Below are the code and all the weights of a small trained network. Each question names an input and a class and asks about switching units off, where a switched-off unit gives its printed mean instead of its output.

import numpy as np


def w(rows, s, z=0):
    codes = np.array(rows[::2]) - 128.0
    scale = np.full(codes.shape[1], s)
    scale[-1] = z or s
    return codes * scale


def norm(h):
    return h / np.sqrt((h * h).mean(-1, keepdims=True) + 1e-5)


def f(y):
    return np.maximum(y, 0)


def log_softmax(a):
    a = a - a.max(-1, keepdims=True)
    return a - np.log(np.exp(a).sum(-1, keepdims=True))


def net(x, mask):
    res = np.array(x, float).reshape(1, 4) / 4 @ E
    u = 0
    for l in range(4):
        y = f(norm(res) @ A[l][:, :-1].T + A[l][:, -1])
        res = res + np.where(mask[u : u + 4], y, B[l][:, -1]) @ B[l][:, :-1]
        u += 4
    return log_softmax(norm(res)[-1] @ U[:, :-1].T + U[:, -1])


A, B = {}, {}
E = w([
[192,83,50,145,73],'x0',
[160,119,68,209,202],'x1',
[66,224,86,146,128],'x2',
[96,95,71,252,108],'x3',
],0.0023)
A[0] = w([
[126,55,30,232,173,163],'L0N1',
[195,69,116,95,129,39],'L0N2',
[143,20,252,126,249,36],'L0N3',
[205,116,240,172,199,5],'L0N4',
],0.0028,0.0015)
B[0] = w([
[128,183,213,142,171,251],'L0N1',
[183,72,108,207,203,155],'L0N2',
[12,144,92,72,149,189],'L0N3',
[4,192,124,7,109,153],'L0N4',
],0.0033,0.0024)
A[1] = w([
[99,55,199,136,42,164],'L1N1',
[113,206,206,191,127,86],'L1N2',
[225,1,169,148,107,1],'L1N3',
[109,109,104,199,129,75],'L1N4',
],0.0033,0.00097)
B[1] = w([
[143,167,53,118,202,235],'L1N1',
[175,92,108,192,150,252],'L1N2',
[188,154,15,132,210,223],'L1N3',
[3,140,166,147,173,204],'L1N4',
],0.0039,0.0015)
A[2] = w([
[29,145,5,144,186,248],'L2N1',
[86,125,127,69,178,67],'L2N2',
[66,207,76,55,88,254],'L2N3',
[140,188,191,100,191,197],'L2N4',
],0.0028,0.00086)
B[2] = w([
[148,105,129,70,69,254],'L2N1',
[172,158,231,126,71,167],'L2N2',
[102,2,211,87,85,221],'L2N3',
[125,136,112,46,78,201],'L2N4',
],0.005,0.003)
A[3] = w([
[68,82,192,26,126,248],'L3N1',
[64,67,102,254,93,105],'L3N2',
[137,134,93,88,235,196],'L3N3',
[245,110,143,113,152,35],'L3N4',
],0.004,0.0011)
B[3] = w([
[71,129,210,53,34,254],'L3N1',
[111,186,215,150,206,182],'L3N2',
[140,1,60,58,64,163],'L3N3',
[204,174,15,143,136,155],'L3N4',
],0.0044,0.0049)
U = w([
[84,115,207,52,50,253],'0',
[221,86,15,139,145,34],'1',
[87,197,180,255,198,48],'2',
],0.0088,0.0017)

Each question gives the input, the list of numbers given to net, and the class t.
The units are the neurons (one row each of A and B). Each row of codes is followed by its name. A weight is (code - 128) times the scale printed after its matrix; where a second scale follows, it is the last column's (A, B and U).
mask holds one flag per neuron, layer by layer. A switched-off neuron (its flag False) gives its mean, the last column of its row in B, instead of its output. The means were averaged over made-up inputs and are rounded, as every weight is.
A unit's drop is (log p(t) with every unit on - log p(t) with that unit switched off) / (log p(t) with every unit on - log p(t) with every unit switched off).
The circuit of an input: a set's keep is (log p(t) with only the set's units on - log p(t) with every unit switched off) / (log p(t) with every unit on - log p(t) with every unit switched off). Starting from the 12 units with the biggest drops (on a tie, the unit counted first), units are removed one at a time, each time the one whose removal leaves the highest keep (on an exact tie, the one counted first), for as long as the keep stays at least 0.8.
units of the circuit, in order: the units of the circuit, biggest drop first
most important unit: the unit with the biggest drop
k most important neurons: the k neurons with the biggest drops, biggest first
k most important neurons of layer l: the k neurons of layer l with the biggest drops, biggest first
drop of u: that unit's drop, to one decimal
input [2,0,3,2], class 2: most important unit	L1N2
input [-7,2,-5,7], class 2: units of the circuit, in order	L2N3; L3N1
input [7,-3,3,4], class 2: units of the circuit, in order	L2N4; L3N2; L3N1
input [-8,-3,2,6], class 2: units of the circuit, in order	L1N2; L0N3; L2N3; L3N1
input [1,5,-2,2], class 1: 2 most important neurons of layer 0	L0N3; L0N4
input [3,-6,-8,-4], class 1: 3 most important neurons of layer 0	L0N2; L0N4; L0N1
input [-5,5,0,3], class 2: 3 most important neurons	L3N1; L1N2; L2N3
input [2,7,-2,-3], class 1: 2 most important neurons	L2N3; L3N1
input [-2,6,-1,3], class 2: drop of L3N1	0.1
input [4,-7,-7,2], class 1: drop of L3N3	0.0
input [3,5,-4,7], class 2: drop of L3N2	0.2
